Each row has a hidden value. The values are split into ranges, and the tier after each row names the range that its value falls in. Each part has its own value, ranges and names.
[-100  -29 -149   14    4    4  -41   40  -89  329   64   59 -109 -124
  -17 -271  -29   25  209  139  271   93 -160  115    1  128   21  134
   17 -292 -105  142   10  150 -121   -9] | q538
[ 124   55  -78 -204   31 -186   51   19  -91  -93   84 -187  -46  -79
    7  -71 -126 -182   32  -38 -108  -43    0 -107   77  -15 -157  -21
 -166  -48  -54 -101  -94 -130  -83 -108] | q51
[ -35   87  -68 -229   73   69 -115 -157 -102  -33   14 -192  -19 -103
  173  131 -291  -82   75 -171  -93  -18  -68 -143  163  -89 -173   65
 -161 -120 -179   16  -90 -138  -60  -19] | q538
[-297   -5  -44  283   54  399   25 -113   27  514 -134  666  -98   29
    0   72   30  154  139  414  619  -32 -319  273   58   71  146  -78
 -205 -603 -476  394   27  422  293  110] | q492
[  92  -59  -57 -263 -113 -203  165  494  -53 -307   48  246  157 -121
  -78 -349  -74 -119 -159   86  -74 -133  131 -228   74  118   71  -77
 -131  232  164 -141   27 -118   94 -268] | q451
[ 269   57  -40   30  -18 -294  161  311  -81  -90  -21  187   -7  -74
 -130 -287   80  -79  -97  180   49 -107   28   -6  -35  121   38 -211
 -273    9  -20   -1  -23   40   32 -141] | q841
[-264  -19   36 -214   -6  359 -186 -127   41 -157 -176   -9   70  -19
  144  333 -226  -13   76 -255 -269  -19   33 -183  201  -99   23  -47
 -222   37 -139   66   -1 -151  301  162] | q451
[ -79  -67  -46 -221 -178  -67 -161  357  -40 -274  -88 -318   23 -235
  -36 -214  -31   -7  137 -379 -522   85  254 -209   -4  129  185   30
  -76  421  337  -65  108 -181   27  120] | q492
[  76  -38   69   44   78   57   35  -53  133   12  -96  402   23  251
 -125   99  166 -112  -67  182  -55  -27 -109    7   96  -19   29 -333
 -209  -89 -252   56   21    5  424   49] | q538
[ 152  -26  -43   17  -67 -233  110  339   12   -9   26  147  -54  -13
 -199 -330  215  -83   13  109 -101   12   29   -1  -48  163  118 -158
 -113  112   85  -21   74   55  112  -29] | q841
[ 285  -32  -70 -158   -4 -367  146  269  -29 -138  114   18   12   13
 -162 -340   88 -183  -60   84 -102  -31   36  -99    5  114  -60  -84
  -78  125   95 -130  -13 -127  -35 -198] | q51
[  71   67  -49 -258  -29  -52    2  245   19 -171  103  -58   -3  -53
   32  -49  -59  -55  -17 -300 -341  -27   31 -273  118   54  -31   86
  -61  332   87  -22   96 -145   38  -45] | q34
[ 152   70   -4 -122   54    9  -53   92  -29 -189 -106  105   93  -21
   74   56 -126   42  -98 -180  -97 -104    0 -174  111   35  -37  -24
 -236  140  -89  133    6 -146   61  -62] | q34
[ 313   49  -89 -337  -39 -443  206  415  -89 -319  220  -38   56  -93
  -76 -367  -63 -264 -169    6 -236 -111   98 -277   76   58 -122  -70
  -99  268  161 -275  -28 -206  -85 -328] | q841
[-457  -73   18   44   -6  572 -220 -221  116  240 -223  209  -53   45
   79  330  -49  132  253  -97   12   83 -126   58  135   -9  162    7
 -141 -214 -266  293   80  126  391  339] | q451
[ -57   36  -44  -90   92   76  -77 -299  -70   58  -77 -232  -91  -66
   74  233 -188  -73  176  -94   28  -31  -75   18   79  -67 -163   33
 -250 -297 -243   99 -134  -73  -43   73] | Q127
[ 144   20  -59 -196  -48 -233  122  333  -78 -200   72  114   61 -110
  -53 -269  -63 -146 -106   68  -95  -96   60 -169   61   60   -6 -113
 -158  115   54 -124   -8  -83   33 -204] | q34
[ 187   14   -8  -54  -96 -260  107  358   40 -196   -7  -97  -81  -42
 -194 -179  211  -98   27 -149 -383  -23  155 -103  -58  143  102 -138
 -197  333  193  -61   84  -59  113   46] | Q11
[  -6   -2  -34 -148  110  139 -211 -220  -60  -24 -123  -62   76   -8
  141  135 -235   25   59 -162   -2   12  -83  -85  144  -34 -114   62
 -139 -121 -198  153  -67 -181  -14   12] | q34
[-212   93  -95   98    3  166 -121 -148 -101  328  -61 -173 -233 -188
   75   60  -83   47  312  -43   91   82 -120  147    7   17   24   47
 -193 -346 -214  191  -30  200  -40  228] | q841
[ 212  -16  -26  165   25 -139  143  274  -29   67 -106  574   65   27
 -151 -298  136   52 -130  364  361 -115  -92  101  -31  181  121 -209
 -237 -151 -153  189   20  151  139 -159] | q34
[-128  -37 -166   -1  -54 -102  -93  -25 -171  254   -1 -397 -195 -283
  -38 -261  -66  -23  371    5  110  133   -9  167  -89  120   13  147
  -68 -305   22   62  -71   84 -273  100] | Q11
[-435 -131  -42 -397  -95  294 -203  -75   37 -110    5 -250   24  -87
  100  133 -236 -157  226 -261 -418  118   76 -224  204  -97   21   71
   19   65   47 -151   18 -199  222  153] | q451
[-163  -58  -72 -239   27  121 -276 -225  -19   45   -1 -412  -59  -42
   88   70 -149  -83  265 -303 -314  181  -25  -98  116  -41  -86  128
   34  -21  -23   -8  -12 -199  -29  167] | q538
[-251   18  -17   16   40  255 -186 -366  -13  165 -174 -332 -185  -95
   61  362 -105    8  342 -218  -96   56  -50   94   37  -58  -34   31
 -259 -294 -226  189  -68   21   63  320] | Q127
[ -86  103 -133  -42  -76   63  -51  274 -158   71  -43  -27  -59 -340
  119 -171 -192  190  126 -182  129  -49   -1  -56    7  170   90  240
 -164   11   21  236   52  106 -193   -6] | q492
[  30  -37  -25 -295 -121  -43  -40  408   -6 -381  -61  -45  136 -138
    6 -145  -98    9  -51 -329 -381  -58  207 -309   81  124  106   61
 -123  476  257  -30   97 -233   79  -54] | q451
[ -85  -85  -97 -110 -119  -35  130  436    8   31   82  333   22  -98
 -109 -363   49   -9   17  134   93  -26   -5  -73   32  192  158   52
   -2   79  100   21  116   95  108 -124] | q451
[  -2   82  -90 -248   39  -99  -18 -150 -182 -114   10 -432  -67 -243
  116  107 -334 -150  137 -155  -53  -89   33  -96   79  -77 -223   87
 -270 -202 -108  -52 -187 -162 -222  -64] | Q127
[-183 -127   11  252   16  286 -194  -98  105  327 -252  307  -60  109
 -109    9  214  167  225   86  130  146 -139  217  -25  138  237 -101
  -92 -213 -189  348  112  181  303  296] | q34
[   0  -52  -74 -138  -99  -84 -105  286   36  -35   42 -202  -70  -81
  -90 -245  121    3  169 -306 -389  142   81 -129  -11  174  121  115
   60  345  245   13  159  -87   -2  114] | q538
[-175  -82  -76 -489 -178  -33 -202  251 -125 -444  -44 -535  113 -331
  107 -139 -325 -111  127 -461 -578   48  317 -353  106   14   42  128
  -69  391  352 -221   -7 -368  -74   12] | q451
[  69  -35  -57  -53   76  -56   -7  -93    8  124   31   30  -56   86
  -66  -69   37 -102   93   77   40   48 -120   33   56   36  -84  -31
  -67 -166 -147   44  -33  -35   39  -11] | q51
[-126   99  -76 -469  -31    5 -133  -36 -174 -309   60 -496   22 -284
  239  124 -467 -209   69 -347 -420  -42  120 -331  208 -171 -186   54
 -191   72    5 -222 -126 -294  -98  -50] | q34
[ 189   90  -30  269   40 -151  340  211  -13  198  -39  542 -122   -4
 -193 -115  190   17  -57  415  486 -220 -154  195  -75  160   51 -188
 -381 -325 -277  236  -19  328  120 -120] | Q127
[-217  -61 -127   88  -27   26 -144 -182 -165  288 -143 -368 -190 -289
  -26  -83  -97   36  420   24  215  100  -20  249 -105   93   35  115
 -176 -463  -90  178 -109  121 -217  186] | Q127
[-230 -113  -58 -160 -108  144 -369   18  -83 -106 -223 -443   23 -244
   69  -63 -156   92  291 -407 -357  170  174  -83   10   86  149  125
  -64  151  187   88   37 -188  -46  245] | q492
[-208  -38   -9 -279  -54   84 -291 -171 -126 -252 -175 -505   32 -214
  126  136 -306 -166  185 -267 -463   80  180 -148  113 -149  -18 -140
 -232  -25    6 -155 -123 -269   72  171] | q34

Next part:
[  10  108  163 -241  461  171  115  -12  250   52  135   -7   51  222
   11  -93  182   99  -90 -182  535 -120  158 -386  131   55  286 -110
 -359 -167  -77   62  206 -104 -116  227] | q942
[-166   44 -144   -4 -298 -295 -276  -22 -111 -102 -263  155 -135   -5
  127   56 -162 -135  205  133 -182  -51   47  355   91  -68 -114  127
  234  286  184  226 -499  217   31   68] | q562
[ 154  190 -388  192  180  126 -190 -245 -255  -55  228  -16  -18 -126
  167    0  -11   -8 -308 -148  -56  -36 -193  229 -171 -250 -394  467
  -45  196 -323  -58 -196 -222  142  178] | q956
[-110   16   22 -370   25    5  319  114  406   89 -148   27  -33 -151
 -161  -82 -116   11   53   58  528  -62  -86  -91  159  124  209   67
   46  -95   17  -53 -143    9   73 -256] | q562
[-151   52  -83   12 -281 -274 -267  -28 -144  -93 -358  163 -102   -7
   94   45 -174 -207  188  160 -119  -62  126  327  138  -59  -51   46
  275  248  317  298 -476  133  -17  171] | q303
[-188   95 -180  -93 -279 -300 -314   22    4  -51 -188  131  -66  -12
  196   76 -138  -32  214   64 -110  -31   -4  336   64  -87 -117  172
  148  372  -10  217 -478  301   75   30] | q562
[ -16  126  143 -281  453  172   74   13  296   83  163  -17   84  201
   79  -65  175  163  -92 -228  524 -117  134 -411  116   48  269  -86
 -382 -107 -156   57  187  -80  -85  227] | q942
[ -55 -171 -174  -40   93 -539  -83  267  273 -223 -391   60  174   14
   40  102  -60   21  -67   -7  -39  -88  -68 -379  310  369  -27  128
  135  318 -138 -252   96  192  202 -332] | q572
[-210 -312  -63    4   61 -533   22  272  208 -190 -213   13  139  -59
   82   78    2   33  -15  -34  -44 -218  -40 -443  258  378   -7  109
  102  243  -44 -243   62  186  126 -346] | q303
[ -84 -270  192  207  297  117  535 -141 -257  -27  157  -99  -37 -287
 -286 -242   86 -351 -228   77  518 -355   93 -158   40   49   87   76
   73 -427  437  -57   82 -462 -187   27] | q942
[ 167  258 -341   77  163  213 -171 -254 -159  -26  176   17  -95  -57
  143    0  -43   22 -241 -139  -26   19 -168  241 -145 -249 -312  388
  -62  131 -258  -10 -258 -207  130  217] | q956
[ 139  147 -226 -169   46 -412 -260  178  306 -202 -692  173  125  163
  -45   97 -183  -85  -13   95   47  124   14  -91  377  236   44   26
  203  337  -44  -27  -23  175  199  -93] | Q985
[ -94  133 -172  163  223  151 -238 -189 -292  149  402 -117  217 -262
  394    4   62   35 -317 -283  188 -213  -26   73 -216 -314 -269  367
 -148  257 -279  173 -165 -277   11  452] | q806
[  -8   63 -200   49 -240 -331 -240  -55 -102 -250 -458  198 -233   89
  -39   50 -207 -247  172  215 -292   33   11  380  173   28 -154  113
  335  211  285  109 -460  198   81  -15] | q956
[ -82  226  -97  -44   67  342 -158 -237 -168  184  331    0  -66 -101
  308  -10   -3  102 -113 -193  145 -114   16  173 -188 -343 -117  219
 -158   75  -90  259 -370 -239  -38  465] | Q619
[ -19   77  -45 -238  303  176   76  -32  268   32  284    6 -110  160
  131  -10  109  288  -79 -227  186  -83  -68 -298    1   35   60  124
 -329  -64 -284 -140    1  -13   50    6] | q572
[ -49   91 -112  -33 -214 -306 -272   10  -47 -139 -506  195  -76   77
   21   53 -194 -208  153  183  -91    8  125  253  222   14   -6    9
  285  244  288  236 -372  139   24  122] | q562
[  82  156   17 -303  408  158   80   -4  347    3  110   40  -53  284
    6  -47  129  206  -72 -176  373  -24   30 -339  122   80  205  -15
 -355 -117 -234  -78  152  -11    0   58] | q572
[-152 -149   60 -267  -40 -291  185  165  376 -173 -292  130 -236  164
 -142    3  -77   11  237  119   31  -75  -10 -192  287  339  178  -58
   95  -69  201 -158 -158  286   61 -369] | Q985
[-192   17  -56   39 -268 -278 -264  -23 -172  -75 -312  139  -67  -44
  130   46 -155 -207  172  134 -110 -101  137  294  122  -64  -59   48
  267  256  325  309 -468  115  -31  197] | Q619
[-182  -58  -55  280   92 -286 -354 -132 -386 -188  311   26  -39  183
  291   -4  230  -71   79 -108 -199 -248  152  145  -62 -148 -197  154
 -181  253  -64  199 -138  225 -146  273] | Q619
[-265  320  -74 -404 -139 -311 -578  131  316   58  -12  127   88  279
  439  119   37  234  390 -148  104   27  102  229   75 -144   74   16
 -251  565 -399  424 -364  653   17  217] | Q619
[-284  -60  197 -393  -22 -103  204  176  408   88 -149   46  -34  -34
  -14  -33  -61   48  205   15  422 -146   75 -208  210  182  308 -107
    0  -50  172   90 -191  146  -29 -112] | q942
[-175 -165   70 -275  -56 -300  194  170  384 -178 -278  134 -263  168
 -140    5  -76   21  259  121    8  -82  -10 -195  285  351  182  -62
   94  -78  216 -165 -180  303   58 -385] | Q985
[  72  133   -6 -283  399  145   78   -1  341   -3  139   30  -56  263
   26  -39  130  225  -84 -189  329  -34    0 -345  103   83  166   22
 -349  -96 -264 -110  141    0   21   25] | q572
[-157  218   -6  -78  109  342 -183 -224 -148  234  364  -28  -19  -97
  374   -1    7  111 -103 -240  203 -157   72  123 -188 -332  -71  166
 -184   73  -50  317 -366 -223  -69  558] | q806
[-241 -238   -8  -39  133 -518  -79  300  241  -99 -246  -27  311 -106
  187  101  -11   31  -73 -110  102 -229   22 -488  269  347   32   67
   81  331  -72 -123   93  148  118 -164] | q806
[-138 -284 -120  -24   59 -554   22  266  263 -252 -286   50   59   21
   17   88  -30   41    1    4 -120 -154  -87 -405  286  417  -29  124
  125  226  -65 -320   57  243  177 -441] | q572
[  70  118 -174 -168   42 -411 -271  200  285 -150 -638  151  191  126
   16   96 -152  -66  -12   61  105   72   60 -143  365  213   80   -3
  167  361  -47   38   -8  159  156  -28] | q562
[-358 -333   93  -73   57 -493   34  286  243  -98 -124  -20  151  -79
  171   79   19   60   58  -86   40 -294   36 -482  240  368   80   22
   56  208   53 -130   -3  217   57 -234] | q806
[ -90  172 -163  104  201  193 -247 -191 -251  175  376  -98  197 -242
  402   11   41   60 -294 -287  200 -186  -20   84 -209 -327 -240  342
 -151  250 -268  203 -206 -278   17  480] | q806
[ -43 -275  161  227  291  103  538 -152 -266  -74  147  -77  -92 -228
 -322 -244   98 -347 -215   99  453 -333   81 -152   50   63   74   78
   67 -446  433  -98   94 -442 -186  -22] | Q619
[ -91   44 -226  277  215   37 -235 -176 -370   64  439 -126  225 -276
  377    1  109    9 -327 -270   91 -246  -60   64 -224 -285 -347  427
 -136  298 -324   97 -116 -237   19  348] | q942
[  -9 -262  148  238  293  108  535 -173 -279 -105  131  -57 -135 -178
 -353 -251  100 -360 -205  119  416 -312   85 -127   58   62   71   72
   63 -470  444 -111   99 -433 -189  -30] | q303
[-174   -6  -50  176   34 -351 -408  -97 -280 -224  217   90 -105  324
  260    7  219  -45  208  -59 -229 -178  174  194   -4 -119 -133   85
 -199  274  -70  232 -171  391 -149  225] | q303
[ -94  342 -250 -374 -180 -325 -492   92  347  -73 -189  176  -64  272
  250  118  -86  165  343  -31  -53  152  -68  359  102  -76  -55  140
  -84  511 -396  212 -419  640  161  -29] | q956
[  -6   49  -73 -189  296  161   91  -54  234  -12  291    7 -160  157
  110   -7  100  270  -87 -217  103  -85 -104 -275  -11   51    5  157
 -298  -82 -266 -192  -20  -16   70  -43] | Q985

[ 253   36  -32    4  251 -150  147 -451 -283   35  -43   46 -141  -89
 -110 -329 -176  -70  237 -144  360  159 -342  300 -143  425   -3   40
   45  -43  273 -410  375 -332   42 -259] | q886
[   5  -73  -53  -96 -186 -334   15 -112   19  -86   46 -100  -93  -23
 -261  142   80  336  214 -281  220  -22  -10  161  -88  341   11 -202
  417 -153 -326  103  675 -111   34  449] | Q546
[ 151  178   23  -76  114   23  -67  187   50   41  209  418  -79  183
 -114 -161   -7  -49 -156  -69  -47 -192  326 -107  -75    3   31  139
  -84   66 -208  -67 -116   43  253  -29] | Q976
[ 213   16  -76  156  -85  159  287 -105 -305  292 -257  -31  213 -360
  140  320  436   45  104   39  439 -163 -234   40 -219 -169  191  155
  -83  203  377 -270   17 -268 -127 -133] | q542
[-221  187 -103  342 -258   69 -335 -182  206 -279   35  488  226  132
 -224  371  223  264  415 -129   65 -214  306  -64  107 -111  585  -43
  195 -141 -260  140  122  -79   16  235] | q542
[ 317   90   62 -231  202  -67   61  -33   33   98  218  315 -285  105
 -160 -319 -167 -162  -56 -177   46  -65   32   12 -241  272    4   56
   20    0  -47 -202  184  -94  152 -119] | Q976
[ 179  135  205  177   71  197  258   77 -228  139 -115   -2  227 -169
  138  -36  356  -51 -214   60  419  -76 -119   71 -215  -71  231  283
 -209  187  120 -228    4 -118  107  -19] | q886
[-112 -340 -128  -22  172 -315   72  359 -421  190 -285 -633  193   67
  435 -170  -49   42  -23  -60   51   58 -130   88   52   24 -583  -84
 -232  261 -176   30   96   74   92   83] | q886
[   2  216  -44  -31  176 -166 -234  146   16 -358  438  259  -25  356
 -756  -66 -540  355 -130  -20    9 -253  423  353  274  515 -159  218
  250  -73 -227  257   34  -19  496  319] | q230
[-501  -70   29  263  -88 -153 -400  605   73 -384   -8 -195  421  446
   33  185  -87  287   83 -136 -158 -208  474  -82  268  -76   75  -73
   17  111 -662  600   77  339  130  624] | q410
[-247  227  -39  272  121 -247 -178  171 -299 -341   92    8  291  245
 -265 -221  -26  455 -226   73  183   21  440  294  439  192 -295  223
  -10   -7 -460   80  -52   86  589  314] | Q976
[  23   43  140  111  214 -194   76  -23 -277 -161  -87 -163   54   72
   36 -369  -97  -17   89 -196  322  182 -110  163  -68  318   32   39
    0   61  -76 -140  412  -34   54   53] | Q107
[-484 -104  -31  205 -141 -195 -382  647   70 -361   -1 -233  397  418
  -23  290  -85  352  104 -152 -161 -254  500  -94  274  -67   13 -101
   95  122 -656  653  106  339  103  678] | Q49
[-473 -103  -40  193 -150 -203 -371  647   62 -353    4 -237  388  405
  -40  306  -77  367  103 -155 -157 -264  506  -94  269  -60   -2 -103
  112  122 -649  654  113  333  101  681] | Q49
[-121 -346 -130  -32  168 -323   66  370 -412  188 -275 -634  192   75
  423 -166  -56   53  -30  -55   42   50 -122   91   57   28 -595  -85
 -228  258 -187   42   95   82  102   99] | q886
[-108 -365 -161  -46  140 -307   71  365 -402  203 -266 -648  199   50
  371  -66  -81   83   -6  -46   43   -8 -136  113   52   37 -586  -85
 -191  264 -134   80   90   55   75  121] | q230
[  85 -278 -223 -232 -120  -45   28  522  -14  368  -74 -136   36   18
  207  403  105    5   45  -97 -170 -412  135 -266 -175 -258 -221 -100
  -50  296  -76  216 -101   80 -126  113] | q542
[-179  183 -134  278 -299   16 -286 -161  181 -240   29  470  173   89
 -235  405  281  299  413 -160   85 -215  331  -96   81 -114  527  -69
  250 -134 -273  124  174  -71  -11  255] | Q546
[ 245   -6   -3 -283  134 -191  -38 -120  140  -74  323  183 -327  165
 -502 -101 -477   37  143 -257   37 -146  -29  215 -173  580   17  -54
  328 -120  -37   51  463 -171   95  150] | q410
[-323 -156 -161  361  -41  -20 -141  238 -268   70 -375 -235  492   66
  518  148  303   82  170   43   32  -69   68 -100  161 -405  -50  -22
 -335  232 -189   52 -208   74   22   38] | q230
[ 388  131  130 -116 -125 -103  271 -575   48   -5  103  215 -303 -284
 -424   49  161  108  282 -322  547   43 -339  239 -434  517  473  -69
  493 -239  131 -286  881 -401 -129  156] | Q546
[ 273    7 -126   45 -141   70  358  -53 -353  355 -260  -56  123 -418
  131  356  515   94   93  -10  455 -168 -180  -21 -258 -179   78  110
   -4  224  348 -285   84 -243 -164 -110] | Q546
[ 445 -172 -257 -268   94  188  185 -107  -42  771  -92  347 -188 -184
  424   -4  268 -389  -20   68 -118 -251 -218 -213 -373 -357 -180   28
 -407  187  304 -493 -406 -269   20 -619] | Q107
[ 219  -89   63  -50  195  -32  242  112 -292  233 -137 -212   33  -89
  216 -179   33 -153  -66  -66  253  -12 -234   66 -236   89 -112   99
 -178  222  157 -212  130  -97    0 -121] | q886
[-206 -516 -351 -408  107 -485 -343  778   39   57   68 -416 -102  525
  101   82 -670   43  228 -304 -597 -311  328 -198  120  119 -707 -366
   60  244 -465  607   78  331  -43  309] | Q49
[ 210  134   -8  -41 -100  101   21 -175  168   71  244  378  -46  -50
 -427  237   96  199  -68   14  171 -298   51  196 -123  172  228  138
  179 -122  -38  -34  103 -256  255  184] | Q49
[ 159  -23   20 -132  -23  -85   22   -8   91  -15  136   83 -124   43
 -271  115 -126   64  156 -221  128 -179  -30   77 -207  296  165  -50
  252  -23  -48   77  408 -120  -32  212] | Q49
[ 263  -39  -50 -336   83 -231  -19 -102  142  -48  322  159 -365  139
 -537  -29 -463   78  177 -285   33 -170  -22  198 -185  587  -29  -94
  398 -118  -38   82  515 -175   56  181] | Q49
[ 118  142 -219 -265    1 -330 -109  252  -31 -216  442  177 -178  214
 -868  196 -422  527  -98 -102   22 -357  503  268  216  513 -384  111
  483  -38 -228  319  164  -12  389  428] | Q546
[ 262    3 -120   52 -137   67  349  -45 -346  340 -261  -66  132 -409
  128  352  500   92   99  -15  449 -164 -185  -16 -250 -169   81  106
   -2  221  337 -271   91 -237 -163 -101] | Q546
[ 112  116   95  -42  183 -130   31  150 -137  -45   90  100  -55  131
  -50 -312  -67  -22  -99 -150  128    1  154   10  -78  188  -51   90
  -31   80 -184 -100  166   42  181   36] | Q976
[ 212   71  120  105   -3  198  270   91 -189  184  -75  -49  208 -219
   -7  202  288   51 -167   69  401 -214 -139  120 -219  -26  197  260
  -86  187  211 -119   21 -172   52   68] | q410
[  30   32  143  104  213 -196   78  -42 -270 -151  -92 -166   43   65
   45 -366  -97  -27  107 -205  325  189 -134  163  -83  324   41   28
    3   52  -68 -149  436  -46   41   45] | Q107
[-195   24   88  279   95  -39 -144  205 -134 -205 -162  -48  269  208
  235 -125   14  -58  212 -173  102   19  111 -103   12  -58  243    2
 -139  156 -193   67  139  122  -61   79] | q886
[ 469 -150 -255 -290   95  155  220  -93  -82  799 -106  357 -220 -209
  473  -66  331 -397  -56   55 -107 -209 -188 -258 -394 -385 -223   22
 -426  195  264 -548 -397 -246   30 -641] | Q976
[ 183  171   63   19  -40  131    4 -199  158   38  230  405  -12  -11
 -355   98  104  131 -106   28  180 -227   35  199 -123  162  274  169
   90 -128  -65  -91   78 -239  296  132] | q230
[ 307  291  360  103   94  -14  214 -658    2 -126   52  359 -211 -155
 -145 -459  219 -137  161 -296  578  307 -342  197 -412  452  640   34
  181 -257    7 -524  781 -321   11  -51] | Q976
[ 132  100  -21  -77   75   83 -119  177  140   15  259  363  -27  196
 -288   73 -175   23  -85  -15  -80 -345  254   16  -44   84   81  150
    0   53  -84  100 -136  -37  226   65] | q230
